Here is a tiny trained network, its code and every weight. The questions are about switching its units off for an input and a target symbol, where a switched-off unit gives its printed mean instead of its output.

import numpy as np


def w(rows, s, z=0):
    codes = np.array(rows[::2]) - 128.0
    scale = np.full(codes.shape[1], s)
    scale[-1] = z or s
    return codes * scale


def f(y):
    return y / 2 * (1 + np.tanh(0.7978845608 * (y + 0.044715 * y**3)))


def softmax(a):
    e = np.exp(a - a.max(-1, keepdims=True))
    return e / e.sum(-1, keepdims=True)


def log_softmax(a):
    a = a - a.max(-1, keepdims=True)
    return a - np.log(np.exp(a).sum(-1, keepdims=True))


def net(x, mask):
    ids = ['βζηθλπτ'.index(c) for c in x.split()]
    T = len(ids)
    res = E[ids] + P[:T]
    q, k, v = (res @ M[0].T for M in (Q, K, V))
    z = softmax(np.where(np.tri(T) > 0, q @ k.T / 2**0.5, -1e9)) @ v
    res = res + np.where(mask[0], z, O[0][:, -1]) @ O[0][:, :-1]
    y = f(res @ A[0][:, :-1].T + A[0][:, -1])
    res = res + np.where(mask[1:13], y, B[0][:, -1]) @ B[0][:, :-1]
    return log_softmax(res[-1] @ U[:, :-1].T + U[:, -1])


Q, K, V, O, A, B = {}, {}, {}, {}, {}, {}
E = w([
[157,113,113,166],'β',
[87,1,108,83],'ζ',
[91,77,128,125],'η',
[232,74,90,93],'θ',
[49,107,29,128],'λ',
[92,106,132,138],'π',
[126,100,169,147],'τ',
],0.019)
P = w([
[24,164,182,254],'0',
[116,129,214,98],'1',
[119,91,182,95],'2',
[123,64,163,99],'3',
[127,56,133,90],'4',
[122,47,113,78],'5',
[144,45,99,90],'6',
[141,42,69,83],'7',
[161,36,58,78],'8',
[169,23,49,79],'9',
[184,26,66,66],'10',
],0.0089)
Q[0] = w([
[130,254,145,84],'head 0',
[116,160,82,136],'head 0',
],0.0099)
K[0] = w([
[210,105,158,7],'head 0',
[171,171,149,149],'head 0',
],0.012)
V[0] = w([
[148,200,38,255],'head 0',
[66,93,57,65],'head 0',
],0.0095)
O[0] = w([
[132,189,166,55,254],'head 0',
[119,163,6,126,133],'head 0',
],0.017,0.0046)
A[0] = w([
[116,89,147,193,66],'neuron 0',
[25,156,143,164,219],'neuron 1',
[71,157,173,154,66],'neuron 2',
[115,174,97,96,130],'neuron 3',
[155,123,76,105,101],'neuron 4',
[116,173,88,97,2],'neuron 5',
[143,194,138,168,160],'neuron 6',
[121,79,89,232,89],'neuron 7',
[121,28,153,114,143],'neuron 8',
[206,180,178,243,125],'neuron 9',
[173,147,189,140,73],'neuron 10',
[10,102,107,118,113],'neuron 11',
],0.013,0.0078)
B[0] = w([
[53,9,157,98,143],'neuron 0',
[198,232,191,155,165],'neuron 1',
[66,193,110,247,140],'neuron 2',
[199,72,139,67,159],'neuron 3',
[47,157,199,174,179],'neuron 4',
[65,50,115,154,145],'neuron 5',
[159,115,181,20,130],'neuron 6',
[64,135,214,11,197],'neuron 7',
[139,110,138,197,245],'neuron 8',
[195,108,253,96,148],'neuron 9',
[144,28,101,151,171],'neuron 10',
[175,161,163,128,191],'neuron 11',
],0.0077,0.012)
U = w([
[152,160,209,86,172],'β',
[107,86,148,105,185],'ζ',
[53,143,151,129,82],'η',
[186,140,109,138,112],'θ',
[146,211,79,69,183],'λ',
[110,188,106,227,108],'π',
[154,118,146,255,2],'τ',
],0.0072,0.005)

Each question gives the input, a string of symbols that net reads in full, and the target symbol t.
The units are the heads (2 rows each of Q, K, V and O) and the neurons (one row each of A and B). Each row of codes is followed by its name. A weight is (code - 128) times the scale printed after its matrix; where a second scale follows, it is the last column's (O, A, B and U).
mask holds one flag per unit, heads first, then neurons. A switched-off unit (its flag False) gives its mean, the last column of its rows in O or B, instead of its output. The means were averaged over made-up inputs and are rounded, as every weight is.
A unit's drop is (log p(t) with every unit on - log p(t) with that unit switched off) / (log p(t) with every unit on - log p(t) with every unit switched off).
The circuit of an input: a set's keep is (log p(t) with only the set's units on - log p(t) with every unit switched off) / (log p(t) with every unit on - log p(t) with every unit switched off). Starting from the 12 units with the biggest drops (on a tie, the unit counted first), units are removed one at a time, each time the one whose removal leaves the highest keep (on an exact tie, the one counted first), for as long as the keep stays at least 0.8.
units of the circuit, in order: the units of the circuit, biggest drop first
k most important neurons: the k neurons with the biggest drops, biggest first
drop when u is switched off: that unit's drop, to one decimal
input τ θ β π τ, target τ: units of the circuit, in order => head 0; neuron 7; neuron 8
input ζ τ ζ η θ η π θ β τ, target η: units of the circuit, in order => head 0; neuron 7; neuron 4
input τ π τ θ, target τ: units of the circuit, in order => head 0; neuron 8; neuron 7
input λ β τ, target λ: units of the circuit, in order => head 0
input ζ η η θ, target η: 2 most important neurons => neuron 7; neuron 4
input τ π τ η π π τ, target τ: units of the circuit, in order => head 0; neuron 8
input ζ ζ η β β ζ β, target η: 2 most important neurons => neuron 7; neuron 4
input λ θ β β π τ λ β λ, target λ: 2 most important neurons => neuron 3; neuron 8
input η β β τ τ β β λ λ λ τ, target λ: drop when neuron 8 is switched off => 0.2
input τ ζ τ β η, target τ: drop when head 0 is switched off => 0.6
input λ β β ζ λ, target λ: drop when neuron 1 is switched off => 0.1
input λ λ θ β θ ζ, target λ: drop when neuron 9 is switched off => 0.0
